Each row is followed by its class.
[ 28 -12 -28   4   6   8 -46  26 -40  74   8   3  -6 -23 -57   5   5   7
 -30  34  19  12  -2 -49   5  -5 -21 -17   9  22  13 -19  -5  14  35 -10
  76   2  -8]  feb
[ 20 -49 -31  17  15  25  24 -10  21  48  30  22 -24 -36   8 -36   7  27
 -25 -39 -22   3 -35  -9  15  -5 -41 -22  -7  19  25  -5  -5  11  85 -21
  70   4 -11]  Bes
[-14  24  51 -10 -57  32 -33  52  -1  45 -48   3  17  24 -54  16 -26  11
  -3 -36 -21 -38  24 -41  11  10   3  26  10   3   3 -22  -3 -53 -23  10
  55   0  15]  Kili
[-13  35  -9 -18  88 -38 -17 -32  -6  54  39   5   9  -4  18 -24 -24  22
  -6 -30 -35 -12  32  -1  -5  34  45   6  47 -25  22   0  -6 -45 -19 -27
  16  17  45]  dig
[-32 -12  37   4  10 -33 -15  35  21 -27  -9  17  -8  -2 -58  28  -7   7
   3  21 -37   4  -4   5  -1  58   0  -6   0   3  49  17  10 -10  -9 -26
  -1 -22 -19]  feb
[ 19  10 -31  -7  24  52 -22  22 -66  22  15 -27  31 -27   5  25 -46  27
 -46 -28   0  20   4 -10 -10  -5  47 -33  -9  10 -29 -17  -6   9  60  16
  25   5   4]  Dal
[-23 -46  -4  28  25 -39   2   2 -16   2  22  14  -1 -37  50   0   4  20
  -4 -28 -13 -23   6 -16  58  16  -2  29  23  48 -17 -24  12  23  20 -17
 -19  15  32]  figu
[-11 -18  -5 -12  19  17  13  20  -1   5  69 -28  41  -9 -10  37   5  13
 -23 -34 -23  -3 -38 -24  33 -25  50  -9 -20 -31 -10   1 -23  25 -13 -26
   2 -30 -21]  Varep
[-31 -33  -4  30  14  29  51 -19 -30   5  36  27  33 -14 -28  19 -15  23
 -47 -37  21  -1  -8 -22  42  25  10  11 -20  35 -51  11   5  16  13  32
  26  22 -41]  Kili
[ 10  12 -11  12  19 -36 -45  43  -4  57   6 -33   3 -14  18 -20  29  25
 -22  22 -14  -6 -38 -10 -32 -23 -19  -6  18  61  53 -19  -8  23  13 -24
  -9 -34  38]  dig
[  7 -39  10   6  -9  68  30  -7   5   6  29   4  -4  -5   6  40 -21  32
 -19 -68   9 -33 -31  17   9  -8  -3  -7 -25  40   2  -3  12  -3  38  13
 -10   7  57]  kezu
[ -7  20   0  -7 -13   9 -13   7  -7  11  58   8   4   0   9  28 -35  39
   9 -42  -2 -32  39   6 -61 -14  10 -26  18  48   9  34  11  17  -8   5
  -9 -16 108]  zada
[ 28  79   3 -16  -7  -3 -37  29  18  61   0 -33  70 -17  51   0 -76  -6
   8 -74  22 -22  10  26  97 -12  25  -1  28   8 -12 -31 -35  23  47   0
  11  46 -18]  nat
[  8 -11 -25  15  48  39   7   9   0  77 -13  12 -26 -14 -25 -43  44  17
 -47  16  54  19   0 -33   5 -35 -66  21   6 -28  -2 -36  -1  -9  49 -18
  69   9 -19]  nat
[  9  -8 -30  18  -4 -26 -23  -1  -3  36  24 -28   4  -6 -26  -9 -16  29
   0 -34   3 -42  -3  34  88  18  11  25  16 -16 -28  -7 -35   9  22  33
   3   6 -17]  Varep
[ 14 -26   9  -8  51  24 -12  62 -22  -4 -21  -4  -9   2 -14 -29 -30   8
  38  15  49   4 -67  61  58  32  -4 -15 -48  12  17  -9  12   5  30  13
 -48  -4 -39]  kezu
[-38  44   1 -30   6 -24 -16 -16 -33   5  30 -45  53  26 -13  11 -23  -4
  20 -31 -19   8   1   3  46  47  62 -17  33 -15 -11  18 -27  17 -42   6
 -10  26  36]  Varep
[ -7 -28  10   7   1  43 -14  14  12  26 -12  29 -32 -29 -21 -76 -34  17
  16 -20  57  15  16  22   4  19 -43 -15  35  34  -2  -9  34  17  68  19
  54  43 -11]  Dal
[  7  25 -27 -19  31 -43  12   9 -35  20  -2 -15  49 -12  21  33 -10 -11
 -26  -8 -18   7   9 -44   9   3  50   0  25   8   0 -19 -14  26 -26 -20
   6  19  32]  figu
[-46 -33  13  -2 -13 -18  25  53  23 -31   8  16 -26  20 -25  -6  19  -5
   8  11  -1   8 -11  14 -16  15 -29  24  11  17  -1  12  11 -15  17  25
  17  -6 -11]  zada
[-20 -22  19  -1  28  29  21  12 -24  50  18   7 -52   3 -73 -27  -6   2
  -4  23  15  13   3 -44 -44  -9 -14 -19 -18  12  21  -6   4  29  -8 -21
  23 -17   4]  kezu
[-34  -8   6 -12  20  10  18  30   5 -25 -20  -8 -10  11 -20  -7  14  -3
  21  23  -9  33 -43  23  -9  29  18 -18  11  -1  23  -1  11 -26  -6   0
  18 -19   0]  Varep
[ 59 -33 -51  15  20  -8 -58  -9 -22  11  28 -30  22 -21  31  -2 -14  30
   5  -1   3 -12  -9   9  64  14  -6 -33 -30 -13  -9  -3  -8  50  27 -11
 -44  16   5]  Bes
[ -9  17  36 -13  -8  -8 -56  30   4   6 -33  24  43 -22 -46 -30 -23  38
  39 -42   1   4  -1  12  -5  22   1 -42   5 -20  31 -17  -6  11   5 -33
  20   2 -45]  figu
[ 37   9   4   1  -9   1   5  34  19  33   4  12   1 -45  35 -38 -34  -8
   4 -21  -1 -21  -4  -8   5  27 -45 -10  37  60  33  12  38   7  18 -10
   2  -3  45]  degeb
[ -1 -14  27   6  -5  14 -20  10 -27  43   1  -1   7 -11 -45  -3  -5  18
   1 -29  -1 -20  -2 -15  24  12   4 -13 -16  19  17  -4   9  11  25 -28
   5 -17   1]  nat
[  0  23 -29 -10  17   3 -42 -14 -46  32  40 -32  46   3 -29  60 -33  23
  25   1   5 -14  56  13  18   0  55 -49   2  -5  -4 -13 -16  14 -29 -17
 -33  -9  47]  nat
[-37  25  41  17   8  10  39  43 -31  11  58  -6 -17  16 -87  15 -38   9
  -9 -37  27 -24  10   4 -10  27 -10  22 -19  53  -1  70 -20 -31  21  28
  -1  -7  22]  feb
[  4  38 -36  -3  24  -6   1 -10 -24 -15 -31   3  22  19  45  26  -3  -9
  25   8  37  20 -24  34  60 -19   5 -49 -41  31  -2  37 -11  32   6  19
 -33   1  -7]  zada
[-31 -15   3  -7  -4 -17  -3  -2 -11  13  -3  -2   2  11 -25   5  29   1
  -9  23  -4  23 -24 -34 -25  27  16 -42  -9   2   0 -10   6   5 -13  -7
   9 -30 -17]  dig
[ 18 -10  10   0  40   2 -31  14  -2   6  29  28  -4 -22 -19 -25 -35  20
 -24 -47   4 -15 -44  30  79  45 -39 -37  -8  53  58  45  13  79  37   9
  -9  10 -31]  degeb
[ -1  33   2 -25  23  20  34  26 -31  17 -10  -3   5   0 -48 -20 -21 -43
  -9   6  43  22 -11 -10 -22   6  33 -15  -7 -19  -1 -12  -6  -7  29  19
  46  19 -28]  Dal
[ -1  34   2 -14  36  10 -20  15 -87  53  44 -31  17  28 -60  64 -15  -2
 -12 -20   5 -46  61 -38   3 -10  60  29  -6 -11 -20  -4 -18 -62 -36   3
  -3   0  88]  nat
[-34  24  -4  -7  16  26  69  -9 -16  28  51 -44  38  41 -34 -15  16  -7
  -1 -32  43   2 -53  46   5 -32  44 -10 -22  22 -30  21 -26 -11  17  31
  -5  -1   3]  dig
[-16 -38 -16   2  29  17  15  -7 -41   7  17  10 -19   4   1  10  25   3
 -26  27  29  14  -6 -42 -21   6 -10 -20 -13   5 -10 -15  14  13 -25 -10
   0  -2  21]  figu
[-29   6  20  -2  47 -37  29  90 -12  42 -13  -3  -7  24 -78 -44 -30   3
  30  28  53  -5 -53  30  72  55  16  13  -7  63  27  23   0  47  19  21
  -1 -28  -7]  Kili
[-15 -20  -1   3  26 -11  28  -8  18  -7  11  32  -1 -14 -18 -25  21   5
 -28 -16 -25  17 -19 -28 -10  20 -10 -10 -18 -48   4   1  -2  10  13 -19
  42   2 -42]  Bes
[ 38 -29 -43   2  21   8 -39 -18 -30  14   1   4  22 -24  -7  20 -17  32
 -13 -30 -50   6  29 -23  20  21  33 -34  -5 -41 -26  -1  21   6   7  -5
  49  11   0]  Bes
[ -2  -9 -38 -24  19  42  37  32 -13  25   3 -18   1   9 -26   3 -32 -18
  22  -9  60  -2  34   9  60   8   6  -5  14 -60 -50 -41  -8 -32  11  37
  35  41 -21]  figu
[-45  39  15 -22  13  10 -15  38 -38  -1  50 -10  59  -8  -6  38 -60   8
   0 -49   1 -28   6   0  76  37  54 -18   5  -7 -13 -24 -19  51   0  22
 -10  17   2]  Kili
[-17  21  29 -28  20  26 -21  -9  -3  26 -16   3  26   4  -2 -50 -58   7
  27 -54  27   8 -33  20  90  63  26 -34  19  -2  14  -9 -13  -1  27   2
  16  56 -19]  Varep
[ -6  26  28  16  11 -18 -42  64  53  19  -9 -28   6  21 -80  32 -26  25
 -14  18 -19 -21 -17  32  -4  37   7   0   9 -19  60 -16   0  30 -28  -2
  24 -31 -16]  Kili
[ -3  44  22 -35 -67 -13 -66  81 -32  53  18 -33  44  27 -20  24 -34 -24
  45 -21   1 -36  30 -34  31 -40  24 -11   6  34 -15   2 -13  19 -51   9
   7 -10  27]  zada
[-32  32  25  28  15 -75  -7  83  33  17 -19 -26   1   7 -15 -25 -13  23
  35 -13  27 -16  -4  40  24  34 -21  29  37  85  15  33   6  -5   8  28
 -31 -17  34]  dig
[ -6 -11  40   5  -2  23 -12  55  27 -18  -7 -24  12   3 -35  16 -28  22
 -10 -21   3   6 -38   0  -4  50  10  -9   3   3  17   2  13 -16  -1   3
   1  -5  -5]  Varep
[  8   0 -22  18  22  13  -8  39  -2  44  23 -33 -10  -1 -41  43  10  22
 -36  27  22  -7  -9 -10 -47   0 -27  -9   0   1  21 -25   8  21 -29   7
   9 -26  54]  kezu
[-28   2  15 -25 -10  41  32  -3 -14   8  -6   9  -8  27 -69  15  13 -14
 -26  16   2  25 -21 -44 -65  -2  40 -31 -11 -35  -1 -16  -9 -36 -38   2
  58 -21 -15]  Varep
[-28 -14  14   4   9  30  49  38  -5 -46  23 -11 -55   0  -8 -18  -3 -24
   3  10  17  17  -3  23 -59  -9 -14  10   0  32   5  21  17   1  50  24
   0  -3  16]  Dal
[  2   7  12  -8  10   7  40   6   1   9  22  -5   2  15 -39  -3   7 -34
 -42   1   8   7 -18 -32   2  11  -4   1   0   1  -1  20  10  26 -14   9
  18   5   1]  degeb
[ 24 -50 -39  -1  26 -10 -24 -36 -47  52  17  12  -3 -35  -3   3 -13  22
  23 -28 -12 -29  31 -14  70  25  23  -5  25  10 -18 -18  33  39   8  -2
  19  24  66]  kezu
[-32  28  16 -20  41 -15  49  54  27   9  17  30  14 -17 -24 -45 -34 -13
   6 -37   5  -7  38   6  18  51 -11  34  65 -18 -15  17  38 -31 -24  21
  38  18  21]  degeb
[ 14  -4   7  -4  13   0  -2  -1  16   2  14  19  -3   8 -52  19  -7  12
 -52  17 -27   8  13 -34 -57  10  19  -9  -4 -42 -10   1   4  -4 -30 -12
  20 -31 -16]  degeb
[ 26  -7 -22 -21   6  -5 -14  28 -12  35  38 -11  31  -9 -43  15 -50   8
  25 -46  19 -21  39  -5  51 -25  48  -1  11 -29 -39 -22 -34  12  21   3
  31  26 -30]  figu
[ -3  30  30 -16  -8  -4 -17   3  -7   9   1 -20 -16  14  26  -7 -10 -20
   4  13  17  -8 -26 -34 -13  19  19 -25   9  22  25  -2   3  33 -33 -13
 -24  -8  69]  Varep
[ -7  -5  -5  -2  -5  -7  10  33  11 -18  11   0 -14   4 -29  17  -5  -1
  -2  23  -2  12   0  20 -22  25  -2   6  13   2  -6  23  12  -8  15  16
  22 -12   3]  feb
[ -3   7   5   3  44 -12   8  36  39  10 -28  19  -9   0 -43 -50  -5  10
  16  17   5   0 -14  38 -27  50 -17 -12   0 -48  39  -7  23 -37 -20  -7
  23  -7 -10]  Bes
[-15 -18   7   5 -14 -10  21  37 -13 -25  -5 -18  -7  10  -7   4   9  -7
   5 -10 -19  10 -12  10 -27  16   5  22   9  16 -20   4   7 -28  11  15
  18  -3  -5]  figu
[-21   9  12   0 -17   1   9 -21 -27  10  11 -17 -10  17 -28  11  18 -29
 -39  26   8  -1   1 -31 -55   2  22 -11  -4   6   3 -11   3  31 -27   2
  -1  -4  38]  Dal
[-42  50  60 -28  10 -44  44  87  49 -26  -8 -27   3  45 -32   0 -24 -52
  58  -8  -4 -15  -3  36  -8  14  29  32  26  -2  38  19   3 -25 -60  -7
 -11  -4  20]  figu
[-13 -24   9 -19  -7   7  33   8  -6  33  52  28 -14 -16 -11 -39  -6 -20
  -5 -55 -10 -19  -8 -29  70  -8 -31   8  19  51   9  26  -5  37  45   1
  32  14   3]  degeb
[ -1  12  18  12  10  28   0  -9  10  44  35 -33 -10  23  19  12   1  11
  -9 -32  13   6  -8 -37  -8 -56  24 -14 -12  35 -25  11 -11   1  31 -14
  20 -12  38]  dig
[ -6 -29 -17  -5  -1  35  54  -1 -13  -1  50 -24 -25  14 -21  17  -1 -18
 -37  16  32  10 -28  -2 -29 -11  28 -19 -29   2 -22  -1 -11  36  42  17
  -2 -17   6]  Dal
[ 17 -23 -50  13  56  22 -24   9 -51   9  50 -53  -1 -13  37 -11  -2   4
 -21  29  46  32 -22  17  35  -3  -4 -18  -3  30 -19   0   8  73  52  10
 -26  24  23]  Dal
[ 17  58  61 -17 -13   4  27  54  36  59 -35 -14  29  23 -89 -39 -34 -26
 -15 -43 -20  17 -27 -41 -67  -3  18  -7   7  26  57  23  -7 -17  -2 -23
  96  24  -6]  Bes
[-18  34  12  10  -1   4  42  32 -42  48 -33 -28  -4  32 -95   5   3 -17
 -13  38   9   8 -13 -27 -32  -4  31   1  -7  53  18   9  -2  20 -12  17
  43 -24  28]  Kili
[ 40 -10   3  -7  21  22 -13  58  -2 -18  28 -13 -17 -19  10   9 -30  -9
 -29 -42  38 -42 -24  16  50   1 -24  27 -26  -4  22   4 -13  16  72  28
 -28  24 -16]  Dal
[-33  19  33   5 -22  -5  30   8  10  -2 -19   9 -10   0 -18 -10  -6 -14
 -24 -16 -13   3  -5 -42 -31  29  -2 -30   4  19  18  -8  16  46  -4   4
  26   9  35]  Bes
[ 58  -7 -12  -2  30  -4 -39  37  15  30 -20  -8  11  -8   5 -41  -9 -10
 -41   4  13   0 -34  -5  89   1 -42  19   2  -5   7  -1   7  47  17   5
   8  27 -65]  degeb
[  7 -18  -9  12  66  14 -35   8 -18  20  49 -16 -35  -9 -12  -5 -13   6
   3  42  12  28  -2   3 -39  17   1 -37 -11   2  32   8  13  11  13 -34
   5 -20   7]  Dal
[  6  25   6 -21  45  18 -34  13   8  -7  54 -23   2  -2  -7  16 -56  19
  10 -22  -2  17   4  -5  -7  13  38 -26   8 -44  15  -4 -44 -13  28 -20
   7  12 -11]  Varep
[-15 -49 -11  -5   1   5  21  22 -17 -40  13  14 -16 -15  18   1  15   5
   8 -16 -13  11 -23  12  -8  18 -11  -5  -1  15  -6   4  16  -4  33   5
  10  -7 -11]  figu
[ 15   0  -3   6  -2  16   3  20  -7  65   7  -8 -25  10 -16 -35  10  -1
 -20  10  13 -30   4 -22 -21 -31 -35  21  -7   5  12  -2   7  -9 -10  -6
  15  -9  28]  zada
[-19 -21  18  13   5  21  28 -22  -6 -10  15  -5 -16  20 -31  20  24 -11
 -19  14  -1  -1  13 -29 -59  -5   5   2 -18 -36 -13 -13  12 -26 -54 -19
   3  -4   4]  figu
[ 24   5  -3 -24  -6   9 -18 -44  15   5  15 -14 -20  17  31  34 -17 -14
  10 -30 -32 -16  14 -32  27  21  37  -4  10 -59  -5   0 -22 -44  -5 -16
  20  11  34]  Varep
[ 16 -46 -25 -14  65  20 -31  42 -24  44 -27   9  -3 -23   0  -8   7  29
 -27  -8  -5  26 -26 -54  69  32 -18  -1  23  15  28   3  25  -8  10 -18
  57  13   9]  Varep
[ -3  30  -6  18  29  14  24  39   9  20  37 -47  13   1 -17  30 -42  17
   4 -25  24   2 -21  47  -1  -1   9  -9   0  36   1   5  -9  25  25  23
  -5  -1  34]  kezu
[ 16  10 -14 -46 -14  22   3  54 -43  52  28  -5  18  -1 -34  -7 -40 -13
 -20  16  50   6 -28 -27   9   9  12 -27  -2  32   4 -10 -30  21  45  12
  23  10   2]  feb
[   3   23   16   18   12   -7  -23   14   -1   60   27  -10  -51    2
 -114    5  -15   25    7   -8    8  -23   50   -5  -52    5  -16  -14
   13   -1   46   15  -10   13   28  -13   48  -32   31]  nat
